(in the rows, 128 means zero)
Each row of numbers stands for one thing and depends on some of the facts below. Use the named rows to name the rest.

Facts:
{dulus,lotrobrek,brugris,stame,dure,beskistu,lisaras,stezen,skostarek,narom,guplek,fodrir,plorul,godi,komes,taplak,gruza} Δ 854
{gruplor,draklugrir,dalur,pediflek,skitrukli,lopabran,viskadar,dipo,treflar,rifikin,brifer} Δ 857
{grudra,musol,mifla,rezoklik,zetrolo,tusti,skadun,flalas,pleplosem,dutim,refel,trofor,drorok,replol,rostil,vepir,kulum,sibu,stisugrem,sepam,greplapum,ploso,gebodar,goplom,vevis,vamok,skifol,kloplo,masuskol,piluplim,steretrak,flukor,konir,lagrebok,megam} Δ 216
{ledibrik,vezu,stibal,kamebri,votrul,pifar,drutro,talo,neklik,deflon,binu,pafe,plotran} Δ 617
{brane,zotas,boskar,maskun,sidis,tubenen,piveklin,trubim} Δ 869
θ klevol <- draklugrir,drorok
θ muskos <- draklugrir,dalur
θ loteskos <- draklugrir,taplak
θ videpli <- draklugrir,gruza,trubim,megam
θ skadun <- draklugrir,zetrolo,megam
θ zotas <- draklugrir,favo
θ tofi <- lotrobrek
θ dutim <- lotrobrek
θ skitrukli <- lotrobrek,komes
θ pediflek <- lotrobrek,dipo,plorul
θ viskadar <- lotrobrek,plorul
θ lagrebok <- sikase,gruza
θ fabrik <- sikase
θ boskar <- brugris,sepam,vamok
θ broflor <- brugris,narom
θ britrokle <- brugris,drorok,dipo,talo
θ stisugrem <- brugris,tubenen,favo,megam
θ neklik <- dalur,drorok
θ tokir <- dalur,brane
θ mifla <- dalur,megam
θ lopabran <- dalur,steretrak,favo
θ pifar <- dalur
θ ploso <- brane,trubim
θ drivon <- brane,vamok
θ refel <- brane,flukor
θ grudra <- brane,pledrol,klagi,steretrak
θ vepir <- zetrolo,narom,flukor
θ rikam <- zetrolo,pledrol
θ lisaras <- drorok,talo,sepam,plorul,klagi,masuskol,megam
θ brifer <- drorok,flukor
θ rezoklik <- drorok,tubenen,bodrom
θ klofles <- drorok,masuskol
θ kloplo <- drorok,talo
θ replol <- drorok,narom,plorul
θ desten <- drorok,vamok,masuskol
θ goplom <- drorok,steretrak
θ kulum <- tubenen,narom
θ zuretem <- tubenen,narom
θ greplapum <- dipo
θ gruplor <- dipo,klagi
θ sidis <- dipo,pafe
θ fuvel <- sibu,favo
θ godi <- sibu,deflon
θ stibal <- sibu,vamok
θ piluplim <- talo
θ pani <- talo,plorul
θ guplek <- talo
θ drutro <- talo
θ piveklin <- narom,pledrol,vamok,gruza,konir
θ vezu <- sepam,plorul,steretrak
θ domek <- sepam
θ zaron <- sepam,megam
θ trofor <- sepam,megam
θ binu <- fodrir
θ dromel <- fodrir
θ plebri <- fodrir,vamok
θ skifol <- fodrir
θ stame <- plorul,taplak
θ beskistu <- plorul,deflon,taplak
θ dulus <- pledrol
θ skostarek <- klagi
θ gebodar <- klagi
θ vevis <- vamok
θ votrul <- vamok,steretrak,trubim
θ musol <- deflon
θ ledibrik <- deflon,gruza
θ flalas <- deflon
θ treflar <- masuskol
θ plotran <- masuskol
θ tibru <- komes,steretrak
θ rostil <- komes
θ raval <- taplak,trubim
θ kamebri <- taplak,konir
θ dure <- bodrom,megam
θ tusti <- gruza
θ rifikin <- konir
θ maskun <- konir
θ stotiner <- pafe
θ vuzir <- pafe

Known rows:
piluplim: [151 153 137 144 163 139 111 105 108 143 171 110  98  93 110 118 125  92
 133 128 134 153 140 125 148 171  91 156 148 120  92  81 138 151 158 101
  93 139 116 133 124]
rifikin: [111 115 129 127 142  96 141  85  80 160 118 164 146  99  82  89  90  92
 141 125  87 112 203 100 132 173 161 116 129 122 122 180 139 150 131 102
 104  94  98 134 135]
konir: [119 163 192 162 111 139 115 123 130 157  97  76  79  65 110  94 172  91
 133 103 165 129 133  65 205 190 145 185 205 127  77 119 157 118 135 153
 108 127 109 126 137]
kamebri: [103 202 106 162 160 120 175 127 122 100  87 133 133 115 142 152  97 151
 127 149 121 120 139  82 139 121 171 115 117 138 123 150 101 167 124  81
 103 183  86 130 145]
desten: [125 128 127 124 146 117 147 124  90 141 119 117 121 115 135 148  90 127
 126 151 134 124 159 114 148 126 139 121 134 121 120 125 125 139 119  73
  99  99 113 126 110]
masuskol: [188 131 154 126 126 121 119 118  82 121 176  79 107 144 135 124 158 118
 116 137 187 165 153 126 166 169  72 150 178 119  73  64 123  64 164 123
 110 155 142 118  93]
plotran: [115 184  87 151 163 113 177 131 113  83 107 129 135 137 143 156  94 149
 121 161 124 113 148 104 128  91 153  91 109 130 133 129 111 160 133  91
  98 182  98 132 146]
zaron: [121 134 121 109 139 137 141 116  95 145 127 136 131 108 130 142  81 107
 125 146 119 123 139 125 132 116 137 118 113 116  91 125 139 133 119  87
 101  94 116 143 121]
megam: [162 152 148  95 104 165 108 105  91  97 192 114 136 118 116 107 159  55
 120 112 180 116  65 147 164 135  75 124 136  86  27  74 166  73 157 167
 145 177 137 168 139]
goplom: [153 158 144 139 161 134 106 101 112 145 178 118  91  93 110 118 122 113
 128 119 128 143 138 128 144 154  86 163 138 121 102  72 140 145 152  99
  86 139 120 127 120]
vevis: [142 158 145 145 154 133 122 104 114 151 163 113  91  81 112 114 134 100
 137 127 142 141 140 115 157 162  92 163 153 130 107  83 152 152 156  92
  96 136 114 127 121]
gruplor: [116 120 116 114 153 102 135  82  77 172 135 152 145 113  69  95  92  98
 125 125  79 115 191 123 111 166 152 109 120 124 126 177 136 144 136 107
  93 108 108 123 132]
klagi: [141 144 115  76  93 103 128 116 102 141 117  71 112 142 130 141  93 158
  94 129 131 113 149 133 130  95 134 134 124 133 101 122 121  81  96 147
  84 124 150 102 109]
binu: [104 186  91 153 168 114 174 128 122 100 105 138 128 119 140 155 100 155
 126 151 115 112 138  98 126  94 161  95 109 141 129 139 109 170 131  93
 102 185  86 131 147]
fodrir: [153  98 126 108  85 121 123 167 111 173  87 137 119 105 183 138 121  89
 112 150 150 114 136  88 126  87 167 123  89 146 173 172 173 111 113  88
  81 116 145 126 100]
plebri: [112 142 138 115 134 117 144 125 106 154 113 133 107  99 131 138  89 129
 128 143 122 116 154 111 142 114 145 135 128 126 117 131 140 150 105  81
  91  94 103 133 119]
lotrobrek: [142 131 100  87 103 148  88 164 126 240  98 110 113 143 147 138 138 105
  86 131 103 144 123 121  68 124 177 128  77 151 137 197 122 119 121 142
  37 141 149 108  90]
muskos: [118 151 125  81 145 132 134 122 108 146 131 141 125 108 120 140  67 109
 131 131 117 113 127 127 129 127 146 129  97 115 101 134 139 149 113  91
  96 113 121 147 117]
lagrebok: [117 160 148 175 141 153 122  81 114 151 140 101 106  51 105 108 144  77
 133 115 118 142 130 103 160 163 116 168 151 122  72 100 159 150 150 114
 105 125 102 141 140]
loteskos: [121 156 134  97 143 143 143 122 107 153 118 137 134 108 125 143  74 112
 137 133 118 127 135 108 129 145 151 140 112 124  95 139 122 151 111  91
 101 105 113 144 106]

Name these rows:
No name comes twice in this set of rows, the named rows included.
[103 156 150  86  86 102 137 141 133 127  46  77  87  85 107 121  93 135
 110 123 141  84 134  94 178 118 185 155 144 144 121 148 171 113  81 188
  93 110 133 119 142] => pledrol
[173 111 124  71 172 129 117 118 122 163 146 180  97 128 124 147  74 139
 122 129 110  92 107 143 115 149 105  96  95 137  59 155 122 164  49  22
 105 124  95 159 166] => zotas
[172 129 141  56  98 122 140  98 152 153 119 130 117 104 131 127  78 146
 116  94 127  68  87  95 139 142 139 133  88 148   8 168 140 123  15  61
 133 122 124 144 167] => trubim
[104 190 103 144 143 100 186 116 131  93 104 128 132 100 150 156  83 168
 120 137 117  95 138  86 126  72 166 112  96 147 139 134 126 166 108  88
 106 179 101 123 151] => votrul
[198 130 125  21 126  82 120 123 160 139 105 118  68 127 108 134  59 198
 107 106 126  61 108 132 133 124 120 133  88 170  86 142 147 123  23  93
  92 148 141 109 163] => brane
[164 130 145  87  73 158 123 174 121 188  81 141 153 139 182 136 111  81
 131 140 169 155 134  50 127 182 189 165  89 144 114 184 113  99 124  80
 102 130 154 134  73] => taplak
[135 157 159  48 114 131 103 178 115 147 175 176 110 123 149 138 130 127
 147  92 161  62  75 142 139  74 131  85 116 108 124 148 171 136  62 128
  85 159 107 140  99] => favo
[112 124 121 113 161 130 124 124  88 174 131 121 120 127 127 150 114 117
 111 151 119 129 150 143 124 113 138 104 137 114 106 137 128 139 115 108
  76 112 101 136 112] => britrokle
[110 110 147 136  28 149 148 139 124 167  30 114 144  53 172 117 126  45
 111 141 154 100 112  30 163  99 217 143  97 133 103 200 190 100 110 117
 126  93 131 153 144] => gruza
[176 177 202 116 140 116  88 169 124 167 186 143  70 116 146 115 170 142
 160  83 206 129 135  82 174 183 100 172 189 128 116  99 143 144 107  89
  81 168 116 112  68] => sibu
[174 134 150 124 112 126 117 106  87 119 194  81 119 125 131 124 161 106
 116 121 177 145 126 128 161 141  73 151 159 112  58  66 130  73 148 119
 120 159 141 126  97] => sepam
[132 155 137  44 101 133 141  95  92 112 147 188 181 117  70  74  83  55
 146  88 119  86 107 107 139 189 157 109  72 108  66 192 158 108 119 160
 154 133 133 165 145] => draklugrir
[148  82 144  73 170 130  76 178 106 154 135 173  68 150 120 127 158 111
 111 135 148  66  65 177 157 112  92  27 157 105  64 183 169 129  46 131
  96 157  56 179 186] => tubenen

Now the same things, written a new way:
Named rows:
desten: [121 107 157 139  89 121 124 135 134 139 120 128 141 116 124 139 124 103
 135 129 112 127 123 123 132 128 136 118 156 146 155 141 121 141 129 135
 110 144 128 137 136 127 105 145 118 122 131 117]
vamok: [143 143 117 121 190 146 185 145 114 123 136 140  80 119 125  99 151 176
  96 114 111 128 167 164  90 122  70 157  77 147  80 107 169 118 110 140
 125 129 121 122 115 130 171 101 111 142 159 111]
boskar: [108 110 118 127  77 133  92  48 185 172 167 108 109 109 170 117 133 120
 122 149 118 186 178 124  82 140 129  61 177 108 156  93  93 146 125 187
  96 138 141 158 109 131  88 160 173  79  93 135]
sidis: [ 76 113 116 128  55 130  70  36 174 142 151  87 121 105 136  75 156 116
 131 160 114 165 208 134  90 124  96  60 185  96 141 109  71 135 120 206
 103 110 171 163  94 133  93 134 190  73 110 160]
tusti: [138 126 104 117 177 159 172 168 128 144 111 140 112 110 121 111 161 189
 102 106 109 116 157 150  89 101  85 136  75 111  82 108 169 108 130 144
 110 122 139 129 126 123 170 108  98 143 145 119]
zaron: [123 107 149 137  90 120 122 136 133 146 119 126 141 116 118 137 128 103
 129 132 111 127 121 119 134 130 140 119 154 143 147 138 122 140 127 133
 108 144 129 137 139 131 108 145 117 120 132 114]
tokir: [126 110 145 140  90 122 119 138 133 152 120 127 140 117 123 138 131  94
 124 131 108 128 121 121 140 134 147 113 155 136 145 137 124 139 118 133
 110 147 127 133 145 135 108 149 118 114 133 105]
neklik: [137 112  89 132 122 167 112  99 122  85 156  82 187 184 122 165  82  87
 124 180  97 104 112 116 135 108 201 134 193 154 174 168  95  72 112  71
 154 110 162 125 149 146 150 123 163 116  78 102]
goplom: [133 132 100 131 179 156 189 141 121 140 112 131  97 105 130 101 152 168
  97 113 106 121 177 153 111 107  72 151  75 128  90 107 169 115 119 139
 105 124 126 141 139 136 178 102  97 152 145 118]
grudra: [132 132 100 131 178 159 188 144 118 140 113 131  96 105 131 101 155 166
  95 116 106 120 176 150 107 107  75 147  73 124  85 111 167 114 118 137
 108 123 128 138 143 137 178 106 100 147 148 117]
gruplor: [ 83 187 138 192  97  94 101 126 115 106  30  90 114 160  67 165 129  68
 108 118 203 196  91 101 154 166 117  95 108  93 104 192 134 138 176  79
 147 115 134 124 130 137  92 148 142 125  82 133]
tibru: [138 114 129 130  81 131 108 152 127 141 114 113 143  98 125 131 116  89
 131 131 131 126 139 124 152 138 147 125 151 136 160 132 137 129 114 137
 101 135 124 143 139 126 111 144 134 107 126 114]
rifikin: [103 181 163 182  70 110 122 160  94 105  34 106 117 144  89 173 138  74
 121 129 216 210  88  54 123 164 173  79 100  72  92 217 142 110 182  63
 180  95 138  99 131 119  81 199 129 103  83 142]
tubenen: [113 122 121 114  83 125  90  44 187 172 182 111  93 122 160 115 140 124
 114 153 120 190 164 127  68 150 125  79 178 135 144  92  89 146 123 182
 113 142 134 145  96 131  80 164 186  70 108 127]
rezoklik: [128 132  98 131 182 154 192 140 125 143 119 134  94 112 130 102 155 170
  96 111 104 121 173 150 109 103  73 150  76 128  85 107 165 120 122 137
 105 124 128 142 141 137 176 104  98 152 147 117]
bodrom: [127 121 155 125  99 111 121 132 134 140 141 131 123 127 108 135 131 104
 121 134 112 130 111 125 121 144 136 137 158 170 138 139 116 143 120 127
 126 149 120 124 125 131 100 150 133 114 146 107]
pediflek: [ 90 191 134 186  93  98  96 139 115 100  28  86 120 148  70 162 117  70
 112 115 213 199  96 100 161 166 123  99 107  95 111 190 144 134 177  80
 140 110 132 128 130 127  90 148 147 126  76 132]
vuzir: [ 76 113 153 145  56 111  86 118 110  99 101  95 158 114  65  68 170  89
 139 152  97  86 169 142 145 109  95 108 171 112 115 166  96 125 107 170
 123 105 179 137 118 133 122 109 142 106 160 148]
narom: [147 124 149  83 146  73  83 106 138 146 186 189 137 137 179 132 117 139
 184 113 158  88  47  96 184 151 170 154 128 114 136  91  85 174 139 122
 170 145  80  98 129 124 104 138 128 146 162 176]
pani: [114 108 160 135  84 123 128 135 135 130 118 123 144 109 117 133 117 112
 143 130 116 130 127 119 135 121 130 130 155 147 157 142 118 141 136 131
 106 133 130 145 130 122 103 142 121 128 123 126]

Rows to name:
No name comes twice in this set of rows, the named rows included.
[135 131 110 135 182 153 189 149 114 134 116 140  94 113 135 103 153 171
  98 114 105 122 176 159 104 110  75 140  75 122  88 109 173 118 115 143
 108 125 129 136 134 133 178  98  93 147 142 116] => vevis
[138 134  86 116 167 169 179 160 118 115 107 109 105  78 130  87 128 171
 116 110 142 121 202 152 126 105  63 171  68 132 115 101 175 104 120 146
  91  98 127 157 128 120 179  91 113 152 134 131] => dutim
[ 97 192 130 190 107  97  94 136 118 122  33 102 116 159  75 177 131  64
  98 117 198 202  79  98 156 173 138  87 106  90  96 184 148 137 167  73
 143 128 125 120 142 138  90 151 138 120  82 114] => lopabran
[131 107 103 134 122 162 124  93 125  71 158  77 184 186 120 166  73  97
 133 179  99 106 113 117 130  98 188 146 193 164 186 171  84  80 125  69
 153 106 159 132 141 142 145 117 162 127  72 111] => plotran
[115 109 119 124  68 139  90  61 182 176 162 111 113 108 172 119 142 122
 126 150 120 186 176 116  71 136 141  54 174 101 152  99  93 135 130 187
 105 132 147 150 107 127  83 168 172  70  96 135] => piveklin
[118 116 152 137  95 119 109 150 129 148 119 143 152 117 113 136 126 107
 126 127 104 128 111 132 135 129 151 102 154 139 145 130 136 137 116 139
 106 142 131 139 137 122 107 138 120 118 120 107] => fuvel
[141 110 106 124 103 173 120 119 104  73 155  84 195 175 126 160  86  93
 142 183 113 110 118  93 113  99 226 123 188 140 172 182  96  54 118  65
 176  87 170 115 141 129 140 144 160 107  75 117] => kamebri
[143 136 128 108 164 157 202 162 100 122 132 143  87 105 127  94 161 180
 110 124 124 130 174 127  70 112  99 158  71 138  71 127 161  96 124 126
 150 103 130 110 120 119 164 136 104 130 160 128] => konir
[131 136 105 105 136 157  93 129 112  68 177 110 203 193  90 155  77 116
 128 170 102 116  95 135 112 109 212 125 190 171 170 154 111  64 102  76
 166  99 162 117 121 112 135 107 179 115  66  96] => deflon
[163  91 154  84  86 118  78 184 170 146 120 114 146 141 101 181 150 157
 136 114 140 124  77 126  73 133 135 133 168 134 135 143 108 139 162 152
 132 160 147  94  85 107  79 162 141  93 171 117] => sikase
[140 113 140  98 142  82  87 103 142 158 168 185 148 132 190 140 116 135
 186 110 149  79  51  95 200 139 171 141 128  94 145  90  91 176 146 124
 148 147  84 115 150 130 111 133 112 158 152 178] => dure
[137 112  92 128 118 167 112 106 119  76 156  77 190 180 120 161  78  88
 128 179 104 107 117 117 134 105 201 137 190 155 180 169  94  71 113  73
 155 105 161 129 143 139 145 117 165 119  73 109] => vezu

